[149 107 123 152 132 106 139] ⇒ 152

[118 101 147 115] ⇒ 115

[[134 128 125 123 103 129]
 [130 128 124 134 138 122]
 [132 124 126 125 151 133]] ⇒ 123

[[105 140 127 141 106 150]
 [127 131 138 102 147 150]] ⇒ 141

[[130 130 128 103 147 128 124]
 [126 134 136 121 136 115 130]] ⇒ 103

[[139 125 133 135 132 126 129]
 [139 125 123 135 151 140 120]] ⇒ 135
---
[151 132 133 130] ⇒ 151
[124 130 114 138 102 132 106] ⇒ 124
[143 151 138 128 139 140] ⇒ 143
[125 149 150 150 151] ⇒ 125
[107 124 136 142 104] ⇒ 107
[107 105 145 109 115] ⇒ 107
[125 143 118 103] ⇒ 125
[140  98 122 122 126] ⇒ 140
---
[[126 126 130 156 127 128]
 [126 126 129 144 128 128]
 [127 127 135 140 127 128]] -> 140

[[136 134 123 132]
 [129 129 130 135]
 [106 117 136 111]] -> 117

[[115 124 119 136 109 149 144]
 [108 102 113 114 113 136 136]
 [114 124 119 133 110 147 143]] -> 110

[[135 126 131 131 136 104]
 [113 132 121 118 119 150]
 [111 140 124 122 122 141]] -> 122

[[119 149 123 127 111]
 [110 143 125 132 131]
 [135 108 132 130 145]] -> 132

[[137 120 134 125]
 [103 134 136 131]
 [128 128 128 128]] -> 128

[[129 127 125 140 111]
 [149 123 143 124 115]
 [108 146 146 131 141]] -> 146

[[142 102 121 119]
 [145 147 153 109]
 [153 119 129 124]] -> 119

[[128 107 109 123 105 105]
 [124 148 140 132 147 139]
 [115 143 142 128 145 143]] -> 128

[[136 131 141 102]
 [142 154 151 137]
 [124 151 100 155]] -> 151
---
[[115 151 139 118]
 [135 123 128 128]]	151

[[128 121 117 124 121 119]
 [127 134 131 135 134 136]
 [145 125 141 116 121 104]]	121

[[132 121 118 132 143]
 [121 135 146 123 105]]	121

[129 153 140 135]	153

[135 153 136 100 117 141 127]	153

[[127 135 128 139]
 [150 149 105 150]
 [109 110 146 106]]	135

[[121 132 146 128]
 [109 144 146 119]
 [151 112 108 130]]	132

[153 137 129 130 130 129]	137
---
[[138 145 120 139 119 125 123]
 [119 102 146 119 132 138 126]
 [117 128 125 156 112 132 134]] ans = 146

[[145 136 117 130 100]
 [113 100 127 109 101]] ans = 127

[[127 100 127 138 127 127]
 [131 133 122 132 127 149]] ans = 122

[[152 119 118 124]
 [154 119 115 121]
 [ 99 146 157 148]] ans = 115

[[153 125 113 146 127 119 136]
 [151 133 117 141 123 123 118]] ans = 117

[[140 105 143 120 144 125]
 [134 105 136 124 140 117]] ans = 136

[[128 113 134 104 150 123 128]
 [113 107 141 114 135 137 133]] ans = 141

[[117 152 109 132 120 144]
 [117 115 127 146 130 140]
 [117 150 123 114 134 119]] ans = 127

[[132 126 128 129 122 132]
 [127 107 130 123 119 121]
 [127 109 130 123 119 122]] ans = 130
---
[[133 130 144 148]
 [153 145 142 144]
 [133 130 144 148]] => 142

[[130 138 140 119 139 120 121]
 [107 135 133 123 110 134 124]] => 140

[[128 128 150 151]
 [130 150 150 150]
 [128 128 129 150]] => 150

[[112 119 149 108 133]
 [148 116 132 156 128]
 [144 117 137 148 130]] => 132

[[130 132 131 141]
 [112 112 113 103]] => 131

[[144 145 145 147 142]
 [137 140 138 150 151]] => 145

[[136 119 133 114 122 126 140]
 [142 128 120 136 128 123 113]
 [124 105 108 119 111 132 120]] => 120
---
[[123 132 136 131 137]
 [131 142 151 144 151]] -> 132

[[112 141 136 133 111 140 104]
 [131 129 114 124 132 134 144]] -> 141

[[132 120 130 110 112 157]
 [139 129 132 103 108 150]] -> 120

[[121 140 119 126 134]
 [143 128 158 108 144]] -> 140

[[152 104 148 149 107 150 111]
 [156 103 153 152 103 153 119]] -> 104

[[125 121 134 143 115]
 [136 115  99 101 143]] -> 121

[[117 128 156 118 123]
 [127 155 119 122 117]] -> 128

[[125 132 142 128 122 111]
 [130 124 139 136 126 104]] -> 132

[[126 127 121 133 129 146]
 [102 149 122 112 149 124]] -> 127
---
151  121  112  144 result: 112
113  150  112  101  113  144  154 result: 112
144  153  110  152  146 result: 110
146  101  132  154  126 result: 132
150  133  118  138  132  124 result: 118
150  141  119  121  140  129 result: 119
152  130  110  108  120  145 result: 110
---
[136, 129, 137, 101, 124, 133] yields 136
[118, 153, 135, 119, 141] yields 141
[115, 138, 157, 126] yields 138
[103, 112, 109, 127, 119] yields 119
[130, 118, 140, 103, 138, 149] yields 140
[[147, 117, 129, 151], [141, 117, 121, 139]] yields 147
[131, 156, 108, 155, 125, 146, 144] yields 155
[132, 117, 118, 155, 137] yields 137
[146, 118, 147, 122, 146, 150] yields 147
---
[[124 140 131 128 120 135 121 121 144]
 [130 118 140 154 122 129 146 106 130]
 [137 141 144 129 122 126 143 134 115]
 [129 115 110 118 119 130 123 146 141]
 [133 125 126 138 126 151 146 112 124]
 [125 138 130 120 129 132 127 118 119]
 [143 143 121 136 135 137 124 109 131]
 [130 145 140 116 121 148 110 123 142]
 [129 116 131 117 118 130 124 135 148]
 [129 124 121 137 124 109 128 126 105]
 [104 140 130 134 128 119 130 122 121]] Answer: 104

[[141 133 136 142 139 119 132 122 129 128]
 [145 134 124 123 140 131 128  98 113 132]
 [130 128 117 119 141 132 140 119 125 126]
 [112 127 145 122 134 138 129 129 148 123]
 [135 130 126 134 135 126 127 118 126 127]
 [132 125 122 131 139 129 129 123 134 125]
 [131 132 123 124 141 129 123 119 128 130]
 [132 141 132 126 136 126 132 133 137 122]
 [134 128 128 131 124 131 123 121 143 130]] Answer: 134

[[133 139 122 124 137 131 132]
 [127 120 142 137 117 127 120]
 [120 110 138 144 109 114 136]
 [130 142 123 120 139 137 131]
 [118 139 124 120 136 140 138]
 [111 139 115 120 138 135 156]] Answer: 111

[[130 128 127 127 122 126 129 127 128 128 127 128 129 131 132 131]
 [138 128 128 139 136 120 126 131 128 140 132 122 120 133 136 121]
 [134 128 127 133 121 133 127 114 128 117 144 125 135 130 135 131]
 [130 128 129 126 143 118 127 126 128 142 140 131 105 128 134 118]
 [136 128 127 140 134 124 127 131 127 134 133 121 124 131 136 125]
 [137 128 129 136 121 136 126 146 128 117 115 125 138 130 138 132]] Answer: 137

[[122 133 127 129 140 156 126 112 134 113 121]
 [110 130 127 119 128 145 116 113 128 110 122]
 [121 126 138 119 151 106 133 132 131 109 131]
 [101 121 125 110 128 115 117 126 127 116 130]
 [128 132 125 134 150 153 133 118 136 121 123]] Answer: 128

[[135 136 102 122 137 129 111 132 124 124 128 131 120 139 127 129]
 [135 134 129 117 132 141 128 125 111 135 124 109 137 131 116 120]
 [130 112 129 128 129 125 123 135 114 122 122 136 116 128 104 134]
 [136 113 139 128 131 131 124 133 118 133 116 111 124 141 121 115]
 [120 149 129 122 125 132 135 114 124 138 135 129 142 133 142 122]
 [119 131 130 125 124 118 135 124 143 115 131 132 124 141 151 126]
 [118 115 135 125 121 132 130 134 139 112 116 129 136 148 135 126]
 [115 123 137 139 127 139 119 127 114 121 124 144 132 116 138 120]
 [138 127 134 130 142 131 126 135 132 140 132 115 121 104 119 125]
 [130 125 147 127 127 127 138 128 132 124 134 107 121 114 138 119]] Answer: 130

[[130 122 107 136 133 127 124 118 134 127 136 136 130 138]
 [131 125 132 116 146 132 117 118 125 110 119 123 143 126]
 [124 142 127 136 115 125 124 118 130 138 131 132 134 128]
 [130 132 141 122 128 141 130 121 126 130 131 115 122 120]
 [143 123 134 117 136 128 125 139 134 118 127 115 117 120]
 [114 118 143 119 135 129 144 142 130 141 133 123 133 125]
 [136 127 137 104 113 142 129 125 140 127 141 111 116 118]
 [128 126 113 128 131 122 124 121 126 119 122 134 130 144]] Answer: 128

[[133 139 136 136 142 136 150]
 [130 131 136 131 141 130 134]
 [131 134 135 131 130 136 131]
 [136 154 139 132 130 131 133]
 [132 130 136 132 130 135 132]
 [135 131 131 143 133 136 131]
 [135 133 130 130 130 131 129]
 [132 140 134 133 133 134 131]
 [134 132 137 132 130 134 130]
 [134 133 136 134 132 136 130]] Answer: 134
